Below are the code and all the weights of a small trained network. Each question names an input and a class and asks about switching units off, where a switched-off unit gives its printed mean instead of its output.

import numpy as np


def w(rows, s, z=0):
    codes = np.array(rows[::2]) - 128.0
    scale = np.full(codes.shape[1], s)
    scale[-1] = z or s
    return codes * scale


def norm(h):
    return h / np.sqrt((h * h).mean(-1, keepdims=True) + 1e-5)


def f(y):
    return np.maximum(y, 0)


def log_softmax(a):
    a = a - a.max(-1, keepdims=True)
    return a - np.log(np.exp(a).sum(-1, keepdims=True))


def net(x, mask):
    res = np.array(x, float).reshape(1, 5) / 4 @ E
    u = 0
    for l in range(2):
        y = f(norm(res) @ A[l][:, :-1].T + A[l][:, -1])
        res = res + np.where(mask[u : u + 10], y, B[l][:, -1]) @ B[l][:, :-1]
        u += 10
    return log_softmax(norm(res)[-1] @ U[:, :-1].T + U[:, -1])


A, B = {}, {}
E = w([
[203,50,153,210,153,189,214],'x0',
[39,44,88,66,102,112,218],'x1',
[103,102,146,139,157,129,129],'x2',
[137,140,119,124,117,132,129],'x3',
[12,113,31,252,56,82,197],'x4',
],0.0038)
A[0] = w([
[99,114,79,254,84,142,66,198],'0.n1',
[186,90,95,194,139,162,142,126],'0.n2',
[168,187,253,136,184,128,83,198],'0.n3',
[158,78,112,43,136,156,116,154],'0.n4',
[123,74,80,95,105,221,182,115],'0.n5',
[177,95,186,124,128,150,161,122],'0.n6',
[218,150,94,137,186,132,144,30],'0.n7',
[55,155,85,65,142,133,72,252],'0.n8',
[196,164,179,120,72,221,141,99],'0.n9',
[14,200,113,197,135,152,198,101],'0.n10',
],0.0069,0.003)
B[0] = w([
[131,141,135,114,91,172,66,235],'0.n1',
[157,54,213,80,116,156,81,190],'0.n2',
[125,162,84,120,104,105,160,255],'0.n3',
[89,1,117,139,140,154,118,194],'0.n4',
[140,108,104,107,171,117,205,186],'0.n5',
[70,135,126,153,159,104,226,183],'0.n6',
[184,124,148,165,104,103,122,162],'0.n7',
[138,136,174,61,142,163,75,234],'0.n8',
[71,101,85,104,140,145,166,188],'0.n9',
[175,173,134,110,146,104,142,220],'0.n10',
],0.0091,0.0063)
A[1] = w([
[153,22,197,127,64,81,111,152],'1.n1',
[188,120,193,117,80,57,253,170],'1.n2',
[179,143,95,150,100,61,209,8],'1.n3',
[163,223,108,51,213,29,41,173],'1.n4',
[137,64,90,56,118,137,179,188],'1.n5',
[107,190,45,92,178,124,114,52],'1.n6',
[172,182,16,33,156,54,74,88],'1.n7',
[199,78,94,166,159,137,241,111],'1.n8',
[50,102,146,65,224,108,80,197],'1.n9',
[70,176,63,3,118,9,179,85],'1.n10',
],0.0056,0.0017)
B[1] = w([
[138,66,92,132,93,205,136,187],'1.n1',
[29,210,75,83,127,68,107,220],'1.n2',
[135,144,203,190,80,204,66,159],'1.n3',
[61,130,138,201,141,111,201,246],'1.n4',
[149,227,162,145,96,138,106,253],'1.n5',
[56,21,55,166,133,59,177,173],'1.n6',
[132,140,92,161,166,109,222,232],'1.n7',
[124,235,145,170,116,62,1,234],'1.n8',
[236,120,102,230,102,133,127,219],'1.n9',
[176,4,134,112,175,138,120,237],'1.n10',
],0.0064,0.0057)
U = w([
[129,109,74,119,205,79,226,20],'0',
[95,252,127,128,95,112,108,173],'1',
[201,74,155,73,97,190,87,254],'2',
],0.015,0.00054)

Each question gives the input, the list of numbers given to net, and the class t.
The units are the neurons (one row each of A and B). Each row of codes is followed by its name. A weight is (code - 128) times the scale printed after its matrix; where a second scale follows, it is the last column's (A, B and U).
mask holds one flag per neuron, layer by layer. A switched-off neuron (its flag False) gives its mean, the last column of its row in B, instead of its output. The means were averaged over made-up inputs and are rounded, as every weight is.
A unit's drop is (log p(t) with every unit on - log p(t) with that unit switched off) / (log p(t) with every unit on - log p(t) with every unit switched off).
unit that matters most: the unit with the biggest drop
top k neurons: the k neurons with the biggest drops, biggest first
top k neurons in layer l: the k neurons of layer l with the biggest drops, biggest first
drop when u is switched off: that unit's drop, to one decimal
input [5,-7,-4,1,0], class 1: top 4 neurons => 0.n3; 0.n8; 0.n6; 0.n9
input [0,-2,-4,7,-7], class 0: top 2 neurons => 0.n3; 0.n9
input [5,8,-1,1,2], class 1: top neuron => 1.n8
input [6,-7,7,-5,0], class 1: top 3 neurons => 0.n3; 0.n6; 0.n8
input [8,0,-8,-1,2], class 2: top 2 neurons in layer 0 => 0.n2; 0.n3
input [8,-4,-4,8,7], class 2: top 2 neurons => 0.n2; 0.n1
input [0,-4,-6,-1,-2], class 0: top 2 neurons => 0.n3; 1.n10
input [5,1,-8,2,-2], class 0: top 2 neurons => 0.n6; 0.n9
input [2,0,-5,6,-7], class 1: top 3 neurons => 1.n8; 0.n7; 1.n5
input [-4,0,-4,-7,-5], class 0: top 2 neurons in layer 1 => 1.n7; 1.n4
input [-5,8,4,8,0], class 2: top 3 neurons in layer 0 => 0.n3; 0.n8; 0.n4
input [-5,-5,6,-3,0], class 0: top 2 neurons in layer 0 => 0.n3; 0.n2
input [-4,5,4,7,0], class 2: top 2 neurons => 0.n3; 0.n8
input [-8,-2,-7,-1,-3], class 0: unit that matters most => 0.n1
input [1,-4,-8,6,-8], class 1: top 2 neurons in layer 0 => 0.n7; 0.n8
input [5,-2,7,-7,5], class 2: top 2 neurons in layer 0 => 0.n1; 0.n2
input [-4,2,-6,1,0], class 2: drop when 0.n3 is switched off => 0.6
input [4,-1,8,5,2], class 2: drop when 0.n2 is switched off => 1.7
input [3,-4,-4,1,-5], class 1: drop when 1.n9 is switched off => 0.0
input [6,1,3,1,-6], class 0: unit that matters most => 0.n6
